Each row has a class, written after it.
[-10 -37  66 -44 -13   8  -7 -12  39  29 -32  19  55  30 -21  32 -36  32
 -34 -38 -22  36  34 -61 -30  -2  19  15  58 -19 -17  -7  38   8] => <55>
[-24   4  31  12  -8 -58 -33 -62  -1 -31  11 -28  -7  58  23  55 -14  26
 -53 -68 -16  57  44  28  35 -35  25  -2  24  -6  13 -35 -64  95] => <77>
[ -7 -24  70 -75 -11 -11  13 -18  33  29  23  -7  80  40  -8  31 -25   4
 -11 -55 -37  49  22 -48 -19  -2  23  38  54 -11 -18 -15  54  45] => <67>
[-28  17  22  21 -13 -35 -22 -86  20 -58 -28  16 -22  29  10  45  19  -1
 -61 -64 -26  33  49 -20  48 -21  17  16  14 -11  44 -41  -6  69] => <55>
[  5 -52  48 -61 -29  22  -3  13  38  24  -2  -1  50  31   1  30  -7  60
 -31 -55 -43  25  38 -80 -26 -17  16   7  59 -28 -20  -2  70  -2] => <67>
[-13  20   6  24 -14 -23 -19 -82  16 -69  -8  13 -23  26   6  38  18  -4
 -35 -69 -27  36  43 -30  39 -25  15  15  11 -12  53 -44  10  72] => <77>
[ -6 -23  54 -83  -6 -26   8 -38  36  20   3   3  75  23   7  29 -17   6
 -27 -73 -32  51  15 -38 -16   3  17  34  44  -5 -17 -15  35  50] => <20>
[ -24   30   16  -20    0  -74  -36  -92   29  -59  -56   -6  -37   31
   48   50   52   -4  -99 -107  -30   25   40    7   73  -19   21    3
   23  -28   22  -40  -40   70] => <20>
[-32   2  32  18   0 -51 -35 -75   0 -40   0  -7  -8  58  26  52 -11  24
 -36 -49 -24  60  38  13  31 -38  12  11  14  -1   4 -41 -64  90] => <55>
[  3 -52  51 -51 -24  27   2 -15  39  16 -22   4  53  21  -8  22 -12  48
 -46 -49 -25  31  36 -88 -27 -11  14  19  55 -29 -23  -1  79  10] => <55>
[ -6 -44  65 -70 -12 -13  -4 -14  33  23   1  15  66  38  -1  26 -13  15
 -32 -58 -31  48  37 -73 -18 -14  26  22  64 -16 -13 -19  50  35] => <67>
[-33 -12  49 -27   0 -52 -30  21  64 -59 -84 -13  -6 -11  -2  -3  56  32
  35 -83 -43 -11  71 -43  31   0  -6 -36  -5 -19 -14  21 -20 -59] => <67>
[-16   5   6  29 -18 -31 -55 -30   6 -55 -32 -19 -28  44   7  52   2  65
 -70 -31  -4  35  46  28  52 -39  18  -9  49 -22   3 -29 -46  47] => <77>
[-24 -41  42 -17 -35 -19   5  -2   3  49  40  -8  55  39  -4  51 -57  35
 -64 -31 -16  61  26 -39 -29 -23  36  15  55  -4  16 -10  -8  45] => <61>
[-24 -37  64 -27   4 -72 -35 -29  29 -31 -66  31  -1  13 -13  14  32 -39
  31 -21 -42  24  61 -32  14 -12  -4  -9  -9 -16   1  -7 -49  -6] => <55>
[ -1 -15  74 -66 -18  -9   8 -33  39  39  -6  -2  62  25 -20  40 -29   6
 -19 -36 -40  36   9 -37 -21   9  23  34  53 -18 -28 -10  35  28] => <15>
[-27  -5  40   4  -5 -50  -7  20  53 -52 -85  -8 -12 -11 -13  -6  48   8
  43 -61 -44  -8  71 -32  19  13  -5 -31 -23 -23  -3  30 -28 -62] => <61>
[-27 -20  50 -40   4 -90 -42 -18  42 -18 -94   5   6 -14   2  -7  35 -14
  45 -56 -45   5  46   0  20  -1 -11 -33 -17 -10 -23   5 -84 -39] => <26>
[ -4 -34  52 -58  -8 -11   3 -37  29  27  15  -3  60  46  -5  35 -28   6
 -24 -52 -26  46  30 -46 -20   2  21  25  43  -6 -13  -6  36  49] => <61>
[ -24   -5   46  -33    2  -55  -25   20   64  -45 -114  -19   -7  -25
   -6    0   48   20   50  -76  -49   -8   60  -12   21   10  -11  -36
  -20  -22  -31   25  -47  -60] => <20>
[-10 -35  51 -39 -14   1  -3 -22  34  25 -13  12  42  41  -7  40 -25  18
 -36 -53 -18  41  39 -73 -24  -5  27  13  55 -18   1  -8  34  24] => <61>
[-25 -30  60 -41  11 -84 -44 -19  31 -25 -64  10 -21   6  -1  26  35 -19
  18 -26 -34  17  53 -17  30 -11  -1 -27  -7 -12 -28  -5 -69  -4] => <15>
[-35 -31  69 -26 -31 -18   7 -16   5  41  44  -6  59  29  -7  59 -57  36
 -60 -24 -11  75  14 -59 -26 -25  37  29  65  -1   4 -18   2  61] => <15>
[-26 -15  43 -38   6 -91 -31 -15  37 -18 -91  14   4 -23   4 -18  23 -14
  56 -35 -45  -2  33  13  15  -1 -15 -30 -12 -12 -26   1 -87 -48] => <26>
[ -1 -29  70 -65  -7   0   3 -21  33  27 -31  12  63  34 -14  29 -18  12
 -17 -56 -51  42  41 -65 -27  -6  21  16  51 -17 -30 -20  34  27] => <26>
[  6 -56  50 -54 -30  23  -3 -12  38  16 -23   8  48  23  -6  34  -6  43
 -46 -53 -31  30  35 -86 -23 -15  13  16  53 -32 -25 -10  61   9] => <55>
[ 19 -41  40 -66 -23  25  -1  -5  33  12 -29  -4  38  23  -6  30  18  46
 -24 -40 -45  19  35 -81 -31 -24   8   4  51 -38 -26  -6  66 -18] => <92>
[-12 -38  73 -49 -13   4  -4 -25  37  30 -19  21  62  33 -17  33 -29  17
 -40 -44 -25  44  36 -73 -32  -6  23  29  59 -15 -11 -12  49  22] => <55>
[  5 -32  63 -72 -18 -18   6 -39  37  22   1  10  72  30 -11  24 -23   4
 -26 -67 -33  34  24 -41 -22   7  19  29  55 -16  -4  -9  56  32] => <77>
[ 20 -46  41 -63 -30  16   7  -4  35  14 -15   1  52  22 -11  21   0  29
 -29 -71 -39  26  33 -66 -25  -4  17  12  43 -32 -22 -12  66  13] => <77>
[-24  33  12  24  -4 -30 -17 -78  19 -62 -20   0 -30  33   1  50  20   3
 -48 -78 -40  38  53 -25  48 -21  18  13   2 -12  46 -42   2  74] => <26>
[-23  31   2  44 -15 -25 -11 -87  14 -72 -11   6 -37  36   3  43  16  -9
 -34 -57 -31  48  45 -31  41 -20  21  15   7 -18  55 -37  -6  79] => <61>
[ -18   40   20  -28    7  -84  -28 -105   27  -61  -53  -12  -27   37
   36   47   58  -11  -83 -104  -33   29   39    6   68  -24   19    3
   23  -28   18  -44  -24   63] => <92>
[-22 -30  50 -30  14 -82 -34 -22  31 -29 -55   6 -11  18   0   7  35 -33
  36 -36 -40  22  65 -12  19  -6  -3 -28 -18 -11 -18   2 -67   0] => <61>
[-27  -9  18 -19  -5 -69 -27   7  28 -30 -78  13  -1  -7  -3 -19  37  -5
  55 -22 -56   6  42   3  11  -5 -10 -19 -22 -19   5   8 -51 -42] => <67>
[ -7 -23  67 -62  -1  -2   4 -28  41  23 -29  16  57  32 -12  31 -18  19
 -28 -62 -33  41  43 -72 -17   1  19  16  54 -16 -19 -16  55  24] => <26>
[-13 -28  47 -47  12 -84 -35 -24  26 -39 -62   8 -14   7   0  17  60 -26
  28 -29 -25  20  56 -29  29 -23  -5 -25  -5 -20  -8  -8 -46 -20] => <92>
[-28  10  33  15  -1 -58 -29 -70   3 -43   0 -28  -8  63  23  60 -11  35
 -40 -67 -29  66  50  13  43 -40  18   4  25 -10   4 -38 -60  95] => <26>
[ -9 -32  68 -68 -15 -15  -1 -54  30  30   1   7  71  30  -1  36 -33   5
 -48 -50 -20  39  12 -47 -14  -1  20  36  59  -9 -14 -14  36  48] => <55>
[ -18   31   28  -11   -3  -67  -30  -98   32  -62  -61   -1  -24   39
   31   40   46  -10  -75 -112  -40   20   54   -2   61  -12   20    2
   20  -29   29  -33  -17   64] => <77>
[-29 -24  35 -38 -21 -21   3  -5  14  28  22  -8  57  21   5  49 -50  45
 -62 -53 -12  56  17 -31 -18 -18  29  25  52   1  10 -16   7  48] => <20>
[-14 -30  76 -56  -4   3   1 -29  35  27  -8  19  50  37  -9  44 -17  10
 -36 -55 -29  47  38 -88 -27  -5  30  30  51 -10 -15 -19  51  41] => <15>
[ -26   39   28  -21    2  -75  -23 -103   23  -66  -53   -9  -28   40
   39   51   65   -5  -79  -98  -36   25   51   -4   70  -25   20    5
   22  -26   30  -43  -22   57] => <92>
[-24 -28  24  -5  -2 -53 -20 -12  13 -28 -72  28  11   2  -4 -20  37 -20
  60 -13 -58  20  48 -17  -9 -10 -13   1 -45 -10   2  -2 -44 -20] => <55>
[-24  32  13  28  -8 -35 -13 -88  13 -53 -14  17 -33  23   5  49   9  -8
 -48 -46 -28  40  32 -28  43 -22  25  26  13 -11  46 -49  -1  80] => <15>
[  6 -50  45 -68 -19  15  -7   7  38  23  -6   4  52  36   0  37 -13  46
 -39 -61 -43  27  35 -88 -25 -21  18  15  62 -29 -22 -11  71  12] => <67>
[ -8 -42  79 -40 -13  18   2 -14  34  28 -21  26  65  40 -27  33 -30  18
 -21 -38 -27  49  47 -80 -38  -2  24  30  54 -14  -9  -9  61  23] => <55>
[  2 -58  50 -49 -24  29  -5  -6  36  17 -37  14  48  29  -5  28 -19  63
 -42 -41 -32  24  43 -76 -29 -15  11  19  62 -32 -31  -5  75   2] => <55>
[-35  20  36  17  -6 -51 -25 -64   9 -45   6 -27 -10  52  28  67  -4  32
 -41 -70 -25  70  45   9  39 -35  23  13  24  -4  20 -32 -56  93] => <20>
[-25  29  13  35  -8 -21 -17 -85  13 -52 -29  22 -32  21   8  46  10   0
 -37 -41 -26  37  37 -38  41 -26  25  22  15  -9  40 -52  -4  74] => <15>
[-31 -26  56 -29 -28 -23  15  -3   2  38  24  -3  64  32  -7  52 -50  42
 -64 -35 -27  65  31 -44 -19 -20  30  23  58  -5  11 -14  17  43] => <26>
[ -1 -25  59 -59 -19 -13   4 -19  30  33   3  -4  66  23 -16  28 -46  25
 -24 -47 -23  33  13 -21 -24   6  19  18  55 -13 -15  -3  35  23] => <77>
[  0 -34  61 -54  -7  -3  -2 -28  40  16 -14  21  62  36  -9  28 -15  12
 -30 -77 -16  41  46 -77 -22  -4  27  23  54 -12   1 -19  58  31] => <77>
[-23 -14  50 -53   5 -87 -23 -21  33 -28 -62  -4  10 -16   9 -14  64 -24
  55 -46 -37  11  39  -4  14  -9 -12 -31 -22  -6 -20  -1 -77 -39] => <92>
[ 12 -35  47 -64 -26  22  15  -9  31  15 -12  -4  51  22 -11  33   7  35
 -24 -44 -45  30  34 -84 -34 -22  16  19  54 -33 -14 -13  77  -4] => <92>
[-11   0   9  13 -13 -52 -49 -40  -3 -53 -22 -14 -16  53  13  51  22  36
 -82 -46 -17  41  55  26  58 -40  23  -3  34 -17   8 -39 -50  70] => <77>
[-21 -23  57 -47  17 -80 -33 -31  31 -34 -47   3  -6  12   0  18  65 -35
  33 -49 -35  25  62 -40  18 -21  -4 -20 -18 -12   0  -8 -43 -12] => <92>
[-22 -39  64 -36   9 -67 -29 -24  28 -40 -53  14   3  18 -10  10  45 -40
  35 -33 -45  28  65 -39  14 -13  -5 -10 -21 -14 -13  -8 -47   6] => <55>
[-29 -12  45 -10  -7 -53 -27  15  59 -47 -93 -18 -15  -7 -12   6  45  21
  38 -64 -42  -6  72 -22  23   8  -6 -39 -14 -23 -16  28 -48 -61] => <61>
[ -8 -34  62 -47  12 -89 -33 -33  31 -39 -60  17   3  12  -7   6  50 -56
  34 -51 -42  21  64 -33  26  -8   1 -17 -15 -16  -5  -8 -42   7] => <77>
[-14 -30  75 -63 -15  -8   7 -42  29  25  -1   9  73  31 -14  32 -31   6
 -37 -35 -24  47  24 -51 -21   1  20  38  57  -9 -13  -9  49  42] => <55>
[-32 -11  47 -50   3 -93 -31 -13  51 -26 -76   6   9 -24  10 -22  41 -19
  61 -66 -44  -2  33   0  23   7 -12 -33 -21  -7 -15   9 -71 -42] => <67>
[-31 -32  44 -25 -29 -17   1   3   5  30  19 -11  51  27 -13  58 -63  56
 -66 -24  -7  59  22 -42 -11 -29  29  15  70 -11   5 -18   1  40] => <26>
[-15 -28  69 -45 -25  -4  -2 -28  34  33  -9   5  57  33 -14  46 -40  28
 -39 -40 -18  35  17 -42 -20   3  18  27  59 -18  -4  -2  31  16] => <55>
[-27 -16  50 -28   2 -87 -18 -32  38 -22 -66  15  13 -11   4 -20  33 -39
  57 -48 -38  18  42  -9  11  12  -4 -22 -22  -3  -8  10 -69 -20] => <61>
[-21 -16   0 -23   4 -54 -20   2  14 -38 -65   4 -10 -19  10 -28  56 -15
  43 -24 -44  16  34  -3   5 -12 -10 -17 -45 -10  -8  -5 -60 -16] => <20>
